Below is a small trained network, with its code and all its weights. Each question gives an input and a class and asks what happens when units are switched off, that is, made to give their printed mean instead of their output.

import numpy as np


def w(rows, s, z=0):
    codes = np.array(rows[::2]) - 128.0
    scale = np.full(codes.shape[1], s)
    scale[-1] = z or s
    return codes * scale


def norm(h):
    return h / np.sqrt((h * h).mean(-1, keepdims=True) + 1e-5)


def f(y):
    return y / 2 * (1 + np.tanh(0.7978845608 * (y + 0.044715 * y**3)))


def log_softmax(a):
    a = a - a.max(-1, keepdims=True)
    return a - np.log(np.exp(a).sum(-1, keepdims=True))


def net(x, mask):
    res = np.array(x, float).reshape(1, 6) / 4 @ E
    u = 0
    for l in range(3):
        y = f(norm(res) @ A[l][:, :-1].T + A[l][:, -1])
        res = res + np.where(mask[u : u + 7], y, B[l][:, -1]) @ B[l][:, :-1]
        u += 7
    return log_softmax(norm(res)[-1] @ U[:, :-1].T + U[:, -1])


A, B = {}, {}
E = w([
[128,131,129,129,132,128,130,128,132,127,129],'x0',
[199,148,203,110,117,172,138,248,101,137,97],'x1',
[152,115,184,78,176,34,160,101,52,116,123],'x2',
[124,129,127,122,126,129,126,129,126,130,126],'x3',
[143,165,169,150,205,165,98,97,83,199,148],'x4',
[132,130,129,124,124,132,131,125,128,128,129],'x5',
],0.014)
A[0] = w([
[129,102,134,79,164,5,166,69,80,115,133,24],'L0N1',
[67,108,74,108,164,30,100,2,129,128,194,138],'L0N2',
[95,165,131,177,217,149,87,48,122,231,187,84],'L0N3',
[135,120,84,101,102,113,145,155,174,81,120,2],'L0N4',
[58,105,68,172,146,130,87,30,168,137,188,100],'L0N5',
[172,97,197,78,150,47,187,122,83,76,97,49],'L0N6',
[85,113,35,137,117,123,127,62,173,107,127,48],'L0N7',
],0.0097,0.0054)
B[0] = w([
[120,194,144,152,177,238,153,184,163,79,49,210],'L0N1',
[147,68,137,193,126,244,142,174,142,83,123,250],'L0N2',
[191,120,102,63,102,142,119,100,158,246,107,211],'L0N3',
[81,157,228,136,93,142,154,88,102,154,138,146],'L0N4',
[140,207,102,70,75,44,119,90,139,180,128,218],'L0N5',
[143,127,115,63,88,58,112,94,152,176,94,217],'L0N6',
[82,92,147,178,66,57,77,179,94,144,191,190],'L0N7',
],0.011,0.012)
A[1] = w([
[104,159,150,144,110,217,166,171,83,74,119,5],'L1N1',
[102,94,132,127,117,198,173,158,144,12,122,40],'L1N2',
[136,179,145,123,231,61,99,90,17,140,163,177],'L1N3',
[134,113,191,128,90,172,137,127,156,161,96,175],'L1N4',
[147,157,147,165,207,207,101,117,117,150,124,4],'L1N5',
[125,108,160,195,79,62,100,160,54,140,249,14],'L1N6',
[99,85,91,157,61,100,111,193,174,24,97,146],'L1N7',
],0.012,0.0035)
B[1] = w([
[174,111,85,123,118,98,158,89,85,180,138,199],'L1N1',
[187,144,134,195,80,111,186,89,30,187,88,207],'L1N2',
[115,203,194,193,81,169,185,26,72,128,151,152],'L1N3',
[124,132,114,135,161,159,110,77,108,152,139,245],'L1N4',
[11,76,39,93,180,132,53,137,190,95,217,178],'L1N5',
[45,164,79,51,198,124,85,165,212,99,224,154],'L1N6',
[156,187,237,173,163,180,171,147,85,77,111,241],'L1N7',
],0.012)
A[2] = w([
[163,72,97,116,179,200,142,77,115,185,72,151],'L2N1',
[155,120,163,131,194,170,101,49,105,164,103,176],'L2N2',
[122,187,179,70,124,99,76,98,139,174,149,135],'L2N3',
[140,60,145,54,102,6,154,213,149,33,68,153],'L2N4',
[166,146,59,92,171,85,67,124,218,69,118,57],'L2N5',
[70,159,155,148,80,50,104,221,147,76,217,2],'L2N6',
[128,70,47,127,198,177,122,115,128,135,129,17],'L2N7',
],0.011,0.0053)
B[2] = w([
[101,120,162,110,135,70,112,160,144,58,151,246],'L2N1',
[109,110,119,148,141,114,152,162,129,55,114,240],'L2N2',
[148,154,162,186,98,148,191,126,73,123,92,198],'L2N3',
[195,89,88,83,21,11,132,8,102,241,154,162],'L2N4',
[129,134,152,142,144,115,130,106,139,144,91,141],'L2N5',
[78,69,121,84,213,156,90,172,145,86,166,162],'L2N6',
[53,144,95,114,127,119,90,146,189,138,160,172],'L2N7',
],0.014,0.012)
U = w([
[40,117,98,101,214,188,38,197,206,66,201,90],'0',
[147,145,222,210,144,147,220,118,37,42,68,75],'1',
[216,105,52,63,14,13,99,15,130,254,91,253],'2',
],0.014,0.0047)

Each question gives the input, the list of numbers given to net, and the class t.
The units are the neurons (one row each of A and B). Each row of codes is followed by its name. A weight is (code - 128) times the scale printed after its matrix; where a second scale follows, it is the last column's (A, B and U).
mask holds one flag per neuron, layer by layer. A switched-off neuron (its flag False) gives its mean, the last column of its row in B, instead of its output. The means were averaged over made-up inputs and are rounded, as every weight is.
A unit's drop is (log p(t) with every unit on - log p(t) with that unit switched off) / (log p(t) with every unit on - log p(t) with every unit switched off).
The circuit of an input: a set's keep is (log p(t) with only the set's units on - log p(t) with every unit switched off) / (log p(t) with every unit on - log p(t) with every unit switched off). Starting from the 12 units with the biggest drops (on a tie, the unit counted first), units are removed one at a time, each time the one whose removal leaves the highest keep (on an exact tie, the one counted first), for as long as the keep stays at least 0.8.
units of the circuit, in order: the units of the circuit, biggest drop first
most important unit: the unit with the biggest drop
k most important neurons: the k neurons with the biggest drops, biggest first
k most important neurons of layer l: the k neurons of layer l with the biggest drops, biggest first
drop of u: that unit's drop, to one decimal
input [5,-8,-1,-5,-6,-6], class 0: units of the circuit, in order => L0N7, L1N6
input [-3,1,4,-1,-7,7], class 2: 2 most important neurons => L0N2, L0N6
input [8,-8,8,-4,-5,-8], class 1: units of the circuit, in order => L0N2
input [-5,2,2,7,-6,-8], class 2: 2 most important neurons => L0N2, L0N6
input [-1,0,-1,1,5,0], class 2: 2 most important neurons of layer 0 => L0N3, L0N2
input [2,-8,0,-2,-3,2], class 0: 3 most important neurons => L0N7, L0N5, L1N6
input [2,-7,2,8,-5,8], class 1: 2 most important neurons of layer 0 => L0N2, L0N1
input [-2,5,1,1,-6,3], class 2: 2 most important neurons => L0N2, L0N1
input [-2,0,0,-5,-3,-5], class 0: 2 most important neurons => L0N1, L0N2
input [3,-4,0,1,4,3], class 2: 2 most important neurons of layer 0 => L0N5, L0N3
input [7,-3,-2,2,2,-8], class 2: 2 most important neurons => L0N3, L0N5
input [1,1,-5,4,1,0], class 0: 2 most important neurons => L0N5, L0N6
input [-8,-1,0,6,2,-7], class 2: 2 most important neurons => L0N3, L0N5
input [2,-8,-6,-3,-8,-3], class 0: most important unit => L0N7
input [7,8,2,0,-4,4], class 2: 2 most important neurons => L0N2, L2N4
input [8,-5,-1,-1,1,7], class 2: 2 most important neurons => L0N3, L0N5
input [3,-5,7,1,2,-7], class 0: drop of L1N5 => 0.1
input [-1,-8,5,5,-2,2], class 1: drop of L0N2 => 2.0
input [-3,3,4,-5,-1,0], class 2: drop of L0N6 => 1.0
input [1,-8,4,6,-6,1], class 1: drop of L0N1 => 0.0
input [-3,-6,6,-6,3,4], class 0: most important unit => L0N2
